Here is a tiny trained network, its code and every weight. The questions are about switching its units off for an input and a class, where a switched-off unit gives its printed mean instead of its output.

import numpy as np


def w(rows, s, z=0):
    codes = np.array(rows[::2]) - 128.0
    scale = np.full(codes.shape[1], s)
    scale[-1] = z or s
    return codes * scale


def f(y):
    return np.maximum(y, 0)


def log_softmax(a):
    a = a - a.max(-1, keepdims=True)
    return a - np.log(np.exp(a).sum(-1, keepdims=True))


def net(x, mask):
    res = np.array(x, float).reshape(1, 7) / 4 @ E
    y = f(res @ A[0][:, :-1].T + A[0][:, -1])
    res = res + np.where(mask, y, B[0][:, -1]) @ B[0][:, :-1]
    return log_softmax(res[-1] @ U[:, :-1].T + U[:, -1])


A, B = {}, {}
E = w([
[105,193,170,222,108,119,162,63,114,178,124],'x0',
[2,112,172,130,170,25,95,118,114,74,154],'x1',
[102,208,105,161,20,102,142,153,14,122,140],'x2',
[197,110,30,109,155,143,79,165,133,74,96],'x3',
[150,156,209,113,82,46,88,140,179,99,109],'x4',
[66,98,180,130,79,203,63,232,218,115,49],'x5',
[173,194,213,152,158,180,149,148,123,163,164],'x6',
],0.0082)
A[0] = w([
[154,117,62,110,125,109,129,122,119,148,100,84],'n0',
[145,149,183,109,75,144,120,138,176,142,92,167],'n1',
[96,64,125,102,147,166,102,124,150,145,131,147],'n2',
[43,91,103,127,121,112,40,165,128,50,99,160],'n3',
[133,117,130,102,124,53,125,92,122,122,153,141],'n4',
[162,109,111,112,181,102,105,138,129,137,153,109],'n5',
[102,121,84,159,117,84,146,71,127,131,127,163],'n6',
[94,106,119,124,110,98,80,154,141,104,121,168],'n7',
[75,174,157,165,59,132,152,128,88,173,126,142],'n8',
[129,146,172,128,119,136,104,154,154,131,112,254],'n9',
[148,120,120,136,152,101,112,151,154,119,131,84],'n10',
[108,137,174,117,135,97,171,114,120,100,164,206],'n11',
[117,134,127,97,124,83,177,104,117,100,177,93],'n12',
[134,120,151,158,84,133,113,132,182,124,97,112],'n13',
[94,160,150,161,121,117,162,114,118,150,144,181],'n14',
[149,161,117,184,107,146,122,109,132,187,160,118],'n15',
[100,95,136,108,146,146,131,109,146,124,116,113],'n16',
[103,155,135,121,94,132,143,119,121,124,132,103],'n17',
[125,59,102,91,177,151,126,134,180,110,124,129],'n18',
[72,141,245,143,127,106,110,135,145,145,137,159],'n19',
[169,116,124,75,100,123,82,168,177,100,101,141],'n20',
],0.012,0.0039)
B[0] = w([
[69,138,107,151,138,95,133,110,109,145,155,177],'n0',
[130,105,100,117,149,152,144,143,157,87,92,199],'n1',
[191,122,163,97,101,153,117,164,147,157,129,190],'n2',
[100,65,111,148,215,105,113,136,183,83,95,251],'n3',
[117,152,126,155,100,101,105,106,86,156,190,187],'n4',
[129,170,139,112,99,145,148,122,115,126,144,169],'n5',
[90,139,110,171,170,78,114,118,103,157,150,196],'n6',
[109,92,99,146,158,128,138,117,156,113,128,196],'n7',
[140,74,114,132,79,122,174,146,131,183,155,240],'n8',
[112,105,92,138,145,155,151,127,152,107,107,191],'n9',
[132,117,107,142,114,130,145,124,114,135,151,151],'n10',
[116,139,137,147,119,110,112,125,106,176,184,197],'n11',
[150,167,147,115,144,104,91,132,109,132,157,185],'n12',
[139,118,147,87,129,164,131,147,158,100,98,179],'n13',
[112,99,101,138,124,106,128,122,115,162,146,206],'n14',
[117,96,114,136,128,153,155,130,170,113,101,194],'n15',
[146,120,142,134,112,120,105,153,133,158,120,161],'n16',
[148,121,139,153,114,118,147,129,158,154,133,163],'n17',
[155,128,154,117,81,146,143,174,118,189,142,218],'n18',
[73,48,59,192,253,71,146,85,135,91,88,232],'n19',
[137,80,103,183,136,90,86,147,126,167,151,214],'n20',
],0.012,0.014)
U = w([
[170,150,149,87,3,186,189,158,127,160,121,152],'0',
[91,147,210,41,97,108,81,84,76,36,14,2],'1',
[123,232,150,99,141,116,76,77,83,106,140,110],'2',
[146,125,130,136,84,94,92,154,115,184,140,130],'3',
[125,109,125,113,174,147,119,158,176,57,52,143],'4',
[62,115,92,163,177,95,158,75,128,121,110,134],'5',
[118,165,190,34,107,114,112,126,93,109,90,53],'6',
],0.011,0.0056)

Each question gives the input, the list of numbers given to net, and the class t.
The units are the neurons (one row each of A and B). Each row of codes is followed by its name. A weight is (code - 128) times the scale printed after its matrix; where a second scale follows, it is the last column's (A, B and U).
mask holds one flag per neuron, in row order. A switched-off neuron (its flag False) gives its mean, the last column of its row in B, instead of its output. The means were averaged over made-up inputs and are rounded, as every weight is.
A unit's drop is (log p(t) with every unit on - log p(t) with that unit switched off) / (log p(t) with every unit on - log p(t) with every unit switched off).
The circuit of an input: a set's keep is (log p(t) with only the set's units on - log p(t) with every unit switched off) / (log p(t) with every unit on - log p(t) with every unit switched off). Starting from the 12 units with the biggest drops (on a tie, the unit counted first), units are removed one at a time, each time the one whose removal leaves the highest keep (on an exact tie, the one counted first), for as long as the keep stays at least 0.8.
circuit, biggest first: the units of the circuit, biggest drop first
unit that matters most: the unit with the biggest drop
k most important neurons: the k neurons with the biggest drops, biggest first
drop when u is switched off: that unit's drop, to one decimal
input [-5,-8,0,2,6,-8,3], class 0: 3 most important neurons : n19; n3; n6
input [-6,-1,-2,3,-3,2,-4], class 3: unit that matters most : n18
input [1,1,-4,6,-7,4,0], class 3: 2 most important neurons : n18; n19
input [1,0,-2,7,-7,7,2], class 4: 2 most important neurons : n3; n8
input [0,-6,-4,-2,5,-6,-2], class 2: 2 most important neurons : n19; n8
input [-5,-3,-8,3,7,0,-3], class 3: 2 most important neurons : n20; n18
input [4,-8,8,-8,1,-3,1], class 0: 2 most important neurons : n8; n3
input [-6,-3,-1,2,8,-8,-3], class 3: 2 most important neurons : n20; n19
input [-1,1,4,-1,7,7,5], class 4: 2 most important neurons : n1; n13
input [-5,-6,0,4,-6,-7,-5], class 3: drop when n18 is switched off : 0.2
input [-3,-2,-5,4,5,0,5], class 0: drop when n18 is switched off : 0.1
input [-4,-3,-1,2,6,-6,3], class 3: drop when n15 is switched off : -0.1
input [-1,-1,-5,6,-6,4,7], class 0: drop when n16 is switched off : 0.0
input [-5,-8,-8,7,-7,1,-3], class 0: circuit, biggest first : n18
